Below is a small trained network, with its code and all its weights. Each question gives an input and a class and asks what happens when units are switched off, that is, made to give their printed mean instead of their output.

import numpy as np


def w(rows, s, z=0):
    codes = np.array(rows[::2]) - 128.0
    scale = np.full(codes.shape[1], s)
    scale[-1] = z or s
    return codes * scale


def norm(h):
    return h / np.sqrt((h * h).mean(-1, keepdims=True) + 1e-5)


def f(y):
    return y / 2 * (1 + np.tanh(0.7978845608 * (y + 0.044715 * y**3)))


def log_softmax(a):
    a = a - a.max(-1, keepdims=True)
    return a - np.log(np.exp(a).sum(-1, keepdims=True))


def net(x, mask):
    res = np.array(x, float).reshape(1, 7) / 4 @ E
    u = 0
    for l in range(3):
        y = f(norm(res) @ A[l][:, :-1].T + A[l][:, -1])
        res = res + np.where(mask[u : u + 4], y, B[l][:, -1]) @ B[l][:, :-1]
        u += 4
    return log_softmax(norm(res)[-1] @ U[:, :-1].T + U[:, -1])


A, B = {}, {}
E = w([
[174,45,145,246,150,124,80,156,151,135],'x0',
[127,130,133,128,135,128,134,139,129,127],'x1',
[40,103,174,119,123,93,121,124,40,144],'x2',
[128,128,129,128,127,131,126,130,129,127],'x3',
[130,125,126,126,126,124,131,123,129,126],'x4',
[127,132,136,129,127,127,128,140,130,126],'x5',
[152,128,177,93,221,153,64,69,132,24],'x6',
],0.0011)
A[0] = w([
[107,64,214,135,194,163,75,168,80,93,124],'0.n1',
[85,197,62,31,26,82,219,212,135,208,48],'0.n2',
[36,61,147,151,128,87,119,140,6,154,252],'0.n3',
[93,79,72,230,62,80,167,169,105,217,38],'0.n4',
],0.0024,0.0012)
B[0] = w([
[132,149,67,169,98,67,113,42,148,75,181],'0.n1',
[119,135,117,253,178,164,139,40,105,114,251],'0.n2',
[72,116,210,140,107,101,86,88,71,160,232],'0.n3',
[147,147,206,53,31,157,127,170,157,209,193],'0.n4',
],0.002,0.0023)
A[1] = w([
[135,225,52,132,127,198,220,83,144,130,58],'1.n1',
[173,172,122,42,173,190,126,140,175,89,3],'1.n2',
[150,46,131,135,55,104,125,255,161,215,48],'1.n3',
[190,166,71,187,66,183,200,160,183,194,119],'1.n4',
],0.0036,0.0014)
B[1] = w([
[83,77,253,159,98,84,78,106,70,134,226],'1.n1',
[156,186,135,118,28,93,175,102,153,153,175],'1.n2',
[146,129,100,29,103,98,111,175,143,127,195],'1.n3',
[124,110,81,140,234,103,77,82,128,26,252],'1.n4',
],0.0031,0.0024)
A[2] = w([
[39,151,152,39,158,118,142,98,53,107,51],'2.n1',
[81,194,109,213,103,205,253,97,80,210,6],'2.n2',
[201,150,106,175,176,191,141,111,192,84,75],'2.n3',
[120,145,199,177,69,147,177,107,87,127,31],'2.n4',
],0.0039,0.0023)
B[2] = w([
[142,159,45,122,163,219,197,216,138,130,254],'2.n1',
[154,181,42,207,36,183,46,45,139,187,153],'2.n2',
[123,99,146,144,104,173,180,200,135,237,182],'2.n3',
[229,111,59,85,121,72,120,144,253,105,183],'2.n4',
],0.003,0.0019)
U = w([
[4,3,250,254,253,5,3,3,3,3,252],'0',
[254,253,253,6,3,9,252,4,252,6,76],'1',
[253,7,3,5,249,3,3,253,254,7,55],'2',
[253,4,254,251,213,254,246,254,250,253,72],'3',
[20,253,3,251,2,245,104,4,21,254,95],'4',
[7,253,10,2,253,254,254,198,9,3,135],'5',
[4,9,249,4,2,3,19,253,5,254,90],'6',
],0.0041,0.0026)

Each question gives the input, the list of numbers given to net, and the class t.
The units are the neurons (one row each of A and B). Each row of codes is followed by its name. A weight is (code - 128) times the scale printed after its matrix; where a second scale follows, it is the last column's (A, B and U).
mask holds one flag per neuron, layer by layer. A switched-off neuron (its flag False) gives its mean, the last column of its row in B, instead of its output. The means were averaged over made-up inputs and are rounded, as every weight is.
A unit's drop is (log p(t) with every unit on - log p(t) with that unit switched off) / (log p(t) with every unit on - log p(t) with every unit switched off).
The circuit of an input: a set's keep is (log p(t) with only the set's units on - log p(t) with every unit switched off) / (log p(t) with every unit on - log p(t) with every unit switched off). Starting from all 12 units, units are removed one at a time, each time the one whose removal leaves the highest keep (on an exact tie, the one counted first), for as long as the keep stays at least 0.8.
circuit, biggest first: the units of the circuit, biggest drop first
top k neurons: the k neurons with the biggest drops, biggest first
k most important neurons of layer l: the k neurons of layer l with the biggest drops, biggest first
input [-6,0,6,5,-7,7,0], class 4: circuit, biggest first -> (2.n2 1.n4 1.n3)
input [7,7,8,-3,-8,7,-1], class 6: circuit, biggest first -> (0.n2 1.n3)
input [5,5,-2,-2,7,-6,8], class 3: circuit, biggest first -> (2.n3 1.n1)
input [0,8,7,1,-8,4,-1], class 4: circuit, biggest first -> (1.n1 1.n4 2.n2)
input [-5,-1,-1,-3,8,4,-2], class 0: top neuron -> (1.n1)
input [4,8,-2,4,1,6,3], class 3: top 2 neurons -> (2.n3 1.n1)
input [0,5,-1,-8,3,-4,8], class 1: circuit, biggest first -> (1.n2 1.n4)
input [5,-4,2,-3,-8,3,-8], class 6: 2 most important neurons of layer 0 -> (0.n4 0.n3)
input [-5,-3,-6,-1,-3,4,-8], class 0: circuit, biggest first -> (1.n4 1.n1)
input [-1,-8,5,-7,4,7,1], class 5: top 2 neurons -> (2.n1 1.n1)
input [7,5,-2,-6,-8,8,0], class 2: 2 most important neurons of layer 1 -> (1.n3 1.n1)
input [-1,2,8,8,-1,2,-6], class 4: circuit, biggest first -> (2.n2 1.n1)
input [-5,6,-2,3,5,-6,-5], class 0: top 2 neurons -> (0.n2 1.n1)
input [0,5,-2,7,-8,-3,-6], class 0: circuit, biggest first -> (1.n4)
input [-1,-3,-5,-6,7,2,0], class 0: top 2 neurons -> (1.n4 1.n1)
input [6,-2,-8,1,-4,7,-3], class 2: top 3 neurons -> (1.n3 1.n4 0.n2)
input [0,-7,-6,-5,3,-4,4], class 1: top 2 neurons -> (1.n2 0.n2)
input [1,7,-6,7,-3,7,2], class 3: top 4 neurons -> (2.n3 0.n4 1.n3 2.n4)
input [-7,2,3,-8,8,-2,-3], class 4: circuit, biggest first -> (2.n2 0.n2)
input [-1,2,7,-8,-2,-4,-7], class 4: circuit, biggest first -> (2.n2)
input [-1,0,2,-5,6,1,1], class 5: top 3 neurons -> (0.n2 2.n1 1.n2)
input [5,7,-6,-2,-4,-3,-7], class 2: top 2 neurons -> (1.n3 1.n4)
input [0,-6,7,-6,-7,4,6], class 5: top 3 neurons -> (2.n1 1.n1 0.n2)
input [-7,7,-7,5,2,6,-6], class 0: 2 most important neurons of layer 1 -> (1.n1 1.n4)
input [5,-4,-1,5,-1,-3,-7], class 2: circuit, biggest first -> (1.n4 1.n3)
input [-1,3,0,8,-5,-3,3], class 1: circuit, biggest first -> (1.n2 0.n2)
input [2,8,-1,-1,-6,5,0], class 2: circuit, biggest first -> (0.n2)
input [-1,1,-3,7,0,2,-8], class 0: top 2 neurons -> (0.n2 1.n4)
input [-7,6,3,4,-4,-1,-3], class 4: circuit, biggest first -> (2.n2 0.n2)
input [6,6,-7,1,0,-4,-8], class 2: top 2 neurons -> (1.n3 1.n4)
